Below is a small trained network, with its code and all its weights. Each question gives an input and a target symbol and asks what happens when units are switched off, that is, made to give their printed mean instead of their output.

import numpy as np


def w(rows, s, z=0):
    codes = np.array(rows[::2]) - 128.0
    scale = np.full(codes.shape[1], s)
    scale[-1] = z or s
    return codes * scale


def norm(h):
    return h / np.sqrt((h * h).mean(-1, keepdims=True) + 1e-5)


def f(y):
    return np.maximum(y, 0)


def softmax(a):
    e = np.exp(a - a.max(-1, keepdims=True))
    return e / e.sum(-1, keepdims=True)


def log_softmax(a):
    a = a - a.max(-1, keepdims=True)
    return a - np.log(np.exp(a).sum(-1, keepdims=True))


def net(x, mask):
    ids = ['ΘΠαγδελμ'.index(c) for c in x.split()]
    T = len(ids)
    res = E[ids] + P[:T]
    u = 0
    for l in range(3):
        r = norm(res)
        for j in range(2):
            rows = slice(2 * j, 2 * j + 2)
            q, k, v = (r @ M[l][rows].T for M in (Q, K, V))
            z = softmax(np.where(np.tri(T) > 0, q @ k.T / 2**0.5, -1e9)) @ v
            o = O[l][rows]
            res = res + np.where(mask[u + j], z, o[:, -1]) @ o[:, :-1]
        u += 2
        y = f(norm(res) @ A[l][:, :-1].T + A[l][:, -1])
        res = res + np.where(mask[u : u + 4], y, B[l][:, -1]) @ B[l][:, :-1]
        u += 4
    return log_softmax(norm(res)[-1] @ U[:, :-1].T + U[:, -1])


Q, K, V, O, A, B = {}, {}, {}, {}, {}, {}
E = w([
[192,246,123,161,135,62,194,79,91,150,125],'Θ',
[67,47,147,70,105,22,208,68,75,161,224],'Π',
[177,109,73,17,139,142,80,82,105,113,190],'α',
[124,188,199,103,157,170,87,59,33,14,46],'γ',
[210,98,87,107,164,76,251,18,202,45,131],'δ',
[122,107,54,160,102,222,150,119,122,56,120],'ε',
[140,153,196,209,88,78,46,25,162,177,101],'λ',
[180,87,25,97,166,48,51,178,156,43,87],'μ',
],0.02)
P = w([
[148,173,233,234,156,215,75,228,164,155,193],'0',
[198,82,75,130,244,221,187,113,95,226,14],'1',
[168,53,67,141,184,161,188,147,78,247,1],'2',
[149,90,91,127,159,162,138,141,107,229,7],'3',
[174,111,64,151,142,166,137,131,86,156,78],'4',
[195,127,68,133,100,122,123,139,100,136,85],'5',
[168,146,83,126,63,115,80,133,116,110,100],'6',
[181,138,75,120,31,91,83,149,98,99,122],'7',
[175,119,23,90,33,113,101,173,84,84,87],'8',
],0.0079)
Q[0] = w([
[81,115,85,162,81,139,128,150,153,109,106],'0.h1',
[126,128,101,127,33,93,69,78,1,84,118],'0.h1',
[99,136,197,130,101,126,97,180,236,173,150],'0.h2',
[54,180,160,102,178,173,162,113,130,142,107],'0.h2',
],0.0078)
K[0] = w([
[173,234,176,85,164,93,90,134,129,150,112],'0.h1',
[167,138,88,106,44,73,161,116,159,22,151],'0.h1',
[85,161,79,138,255,148,181,144,75,148,88],'0.h2',
[163,100,55,127,73,91,166,76,155,164,83],'0.h2',
],0.0056)
V[0] = w([
[75,49,190,123,143,99,82,169,140,193,144],'0.h1',
[159,136,139,88,134,2,81,128,194,85,40],'0.h1',
[12,198,132,121,172,107,142,241,132,81,92],'0.h2',
[178,77,122,147,180,81,211,153,136,46,122],'0.h2',
],0.0081)
O[0] = w([
[95,120,190,119,181,134,96,120,128,137,185,34],'0.h1',
[88,179,120,125,201,111,129,70,181,97,93,177],'0.h1',
[100,166,224,97,176,151,138,190,190,48,156,1],'0.h2',
[150,159,66,126,144,170,222,140,140,7,144,98],'0.h2',
],0.011,0.0075)
A[0] = w([
[144,63,82,89,38,180,196,30,92,176,130,71],'0.n1',
[61,90,134,102,143,119,218,162,101,78,156,4],'0.n2',
[171,67,129,127,150,108,140,106,132,165,91,67],'0.n3',
[131,134,99,2,171,165,108,146,88,138,126,244],'0.n4',
],0.0085,0.0023)
B[0] = w([
[182,161,175,160,105,133,157,61,170,108,107,252],'0.n1',
[15,117,94,145,155,108,176,78,102,132,84,137],'0.n2',
[151,105,84,207,175,169,158,78,150,113,173,179],'0.n3',
[251,36,141,83,92,98,126,104,115,97,172,166],'0.n4',
],0.012,0.013)
Q[1] = w([
[121,199,197,59,214,229,206,246,192,228,189],'1.h1',
[8,88,145,108,101,149,32,169,97,226,60],'1.h1',
[103,89,253,112,133,179,112,242,154,72,129],'1.h2',
[99,202,104,62,212,169,154,231,133,214,178],'1.h2',
],0.0054)
K[1] = w([
[104,20,128,121,93,114,182,49,43,151,68],'1.h1',
[100,122,49,56,172,97,140,142,76,127,154],'1.h1',
[103,160,179,102,180,92,157,60,195,149,158],'1.h2',
[84,60,173,2,195,159,177,102,48,152,115],'1.h2',
],0.0078)
V[1] = w([
[117,208,83,154,116,93,144,110,151,102,156],'1.h1',
[145,183,96,167,73,112,92,76,104,111,32],'1.h1',
[75,113,112,142,131,137,133,81,250,154,123],'1.h2',
[121,159,212,131,131,70,128,129,161,199,174],'1.h2',
],0.011)
O[1] = w([
[144,180,157,158,81,123,164,123,153,176,125,146],'1.h1',
[133,78,144,122,149,125,139,152,107,219,69,253],'1.h1',
[136,64,109,247,109,172,121,128,177,111,134,139],'1.h2',
[102,224,96,106,146,139,112,116,187,189,154,73],'1.h2',
],0.015,0.013)
A[1] = w([
[28,140,176,123,164,140,136,79,88,138,37,76],'1.n1',
[167,95,20,153,73,73,113,111,151,141,131,122],'1.n2',
[2,121,186,214,112,113,40,102,172,162,91,4],'1.n3',
[166,200,93,70,90,102,170,146,134,157,91,143],'1.n4',
],0.0079,0.0043)
B[1] = w([
[118,89,57,146,151,73,58,111,70,89,62,165],'1.n1',
[82,116,145,174,150,5,97,178,211,93,184,254],'1.n2',
[137,2,95,65,140,134,194,114,103,79,111,162],'1.n3',
[171,156,108,49,84,79,167,199,161,86,103,173],'1.n4',
],0.009,0.0085)
Q[2] = w([
[244,81,64,164,124,81,155,84,73,187,85],'2.h1',
[77,153,85,123,128,97,83,224,202,81,159],'2.h1',
[100,83,70,132,186,46,105,99,117,135,76],'2.h2',
[127,172,229,109,118,166,146,64,81,135,254],'2.h2',
],0.0077)
K[2] = w([
[70,154,169,162,115,100,43,235,53,108,54],'2.h1',
[35,123,157,134,176,253,175,133,98,154,151],'2.h1',
[71,216,150,134,70,189,53,206,95,136,187],'2.h2',
[171,121,128,115,134,61,223,44,138,45,64],'2.h2',
],0.0057)
V[2] = w([
[149,135,70,97,83,212,196,52,90,165,178],'2.h1',
[175,125,135,65,171,54,138,254,171,156,167],'2.h1',
[23,108,122,154,236,92,149,144,176,208,87],'2.h2',
[75,177,157,77,145,84,138,114,229,58,210],'2.h2',
],0.0089)
O[2] = w([
[165,170,175,106,47,214,161,101,101,152,190,63],'2.h1',
[164,144,90,173,200,127,145,216,88,129,203,86],'2.h1',
[72,75,60,84,85,137,199,125,67,123,168,133],'2.h2',
[248,97,97,93,142,102,115,96,107,138,147,3],'2.h2',
],0.014,0.0063)
A[2] = w([
[87,174,139,233,103,110,152,139,134,98,82,92],'2.n1',
[141,187,147,69,104,241,153,108,91,146,255,1],'2.n2',
[137,195,241,152,172,154,155,200,190,105,110,79],'2.n3',
[156,129,71,110,159,119,146,8,130,142,45,89],'2.n4',
],0.0085,0.0034)
B[2] = w([
[119,118,85,89,135,79,148,161,75,180,76,192],'2.n1',
[86,10,109,152,112,112,176,126,127,175,203,134],'2.n2',
[72,82,130,52,98,102,110,96,94,85,118,147],'2.n3',
[100,193,141,113,132,90,87,149,132,98,162,246],'2.n4',
],0.014,0.012)
U = w([
[146,216,77,99,106,115,141,218,99,170,158,105],'Θ',
[35,116,111,105,103,113,152,109,75,112,242,255],'Π',
[203,113,107,108,93,121,81,119,90,142,219,134],'α',
[89,154,182,1,125,121,83,107,121,101,111,120],'γ',
[130,235,81,130,123,107,170,69,210,12,153,57],'δ',
[149,79,157,185,44,206,181,202,109,94,113,57],'ε',
[117,157,125,182,142,147,38,92,180,229,121,107],'λ',
[113,103,81,135,229,113,99,208,100,92,158,190],'μ',
],0.0085,0.0037)

Each question gives the input, a string of symbols that net reads in full, and the target symbol t.
The units are the heads (2 rows each of Q, K, V and O) and the neurons (one row each of A and B). Each row of codes is followed by its name. A weight is (code - 128) times the scale printed after its matrix; where a second scale follows, it is the last column's (O, A, B and U).
mask holds one flag per unit, layer by layer, with each layer's heads first. A switched-off unit (its flag False) gives its mean, the last column of its rows in O or B, instead of its output. The means were averaged over made-up inputs and are rounded, as every weight is.
A unit's drop is (log p(t) with every unit on - log p(t) with that unit switched off) / (log p(t) with every unit on - log p(t) with every unit switched off).
The circuit of an input: a set's keep is (log p(t) with only the set's units on - log p(t) with every unit switched off) / (log p(t) with every unit on - log p(t) with every unit switched off). Starting from the 12 units with the biggest drops (on a tie, the unit counted first), units are removed one at a time, each time the one whose removal leaves the highest keep (on an exact tie, the one counted first), for as long as the keep stays at least 0.8.
units of the circuit, in order: the units of the circuit, biggest drop first
most important unit: the unit with the biggest drop
top k neurons: the k neurons with the biggest drops, biggest first
which heads matter: for each layer, one digit per head in row order, 1 if its drop is at least 0.15 and else 0, layers parted by /
input μ μ λ Θ α λ γ, target λ: most important unit	0.h2
input Π Θ δ γ γ μ γ, target μ: units of the circuit, in order	2.h1; 1.n2
input λ μ λ α, target Π: units of the circuit, in order	2.h2; 0.n1
input γ Θ γ γ γ λ μ μ ε, target μ: units of the circuit, in order	2.h1; 0.h2
input δ δ α δ γ, target ε: units of the circuit, in order	1.h2; 0.h2
input μ μ γ δ μ Π λ Π γ, target δ: units of the circuit, in order	0.h2; 1.h1
input ε λ γ ε λ μ, target γ: which heads matter	11 / 01 / 11
input α μ Π Π μ γ λ Π, target λ: units of the circuit, in order	1.h1; 0.h1; 2.h2
input γ λ γ μ δ α, target μ: units of the circuit, in order	2.h1; 0.h2
input Π Π Π ε ε γ Π δ Π, target α: which heads matter	10 / 11 / 01
input Π Θ δ, target α: which heads matter	10 / 11 / 11
input Θ γ γ λ, target Θ: top 3 neurons	0.n1; 1.n4; 0.n3
input γ Θ δ γ ε γ, target ε: which heads matter	10 / 01 / 00
input μ γ μ λ, target μ: most important unit	0.n1
input α λ λ ε α, target λ: units of the circuit, in order	0.h2; 2.h2
input Θ Θ ε, target Θ: which heads matter	01 / 01 / 00
input α α μ λ Π δ, target λ: top 2 neurons	0.n4; 0.n3
input δ λ γ γ λ λ α ε, target λ: top 2 neurons	0.n1; 1.n3
input α α Π Θ Π Π λ γ, target λ: units of the circuit, in order	1.h2; 1.h1
input Π ε δ, target α: most important unit	0.h1
input μ γ α λ δ Θ Π δ λ, target δ: which heads matter	11 / 10 / 00
input μ λ γ γ ε Θ μ, target δ: which heads matter	11 / 10 / 10
input μ Π μ Θ Π α ε Π, target ε: units of the circuit, in order	1.h2; 0.h1
input γ λ λ μ γ γ Θ, target μ: units of the circuit, in order	0.h2; 2.h1; 0.n1
input γ ε λ ε α δ, target μ: units of the circuit, in order	2.h1; 0.h2; 0.n3
input γ μ ε γ δ λ μ μ δ, target μ: units of the circuit, in order	2.h1; 0.h2
input Π Θ ε Θ, target ε: most important unit	0.h2
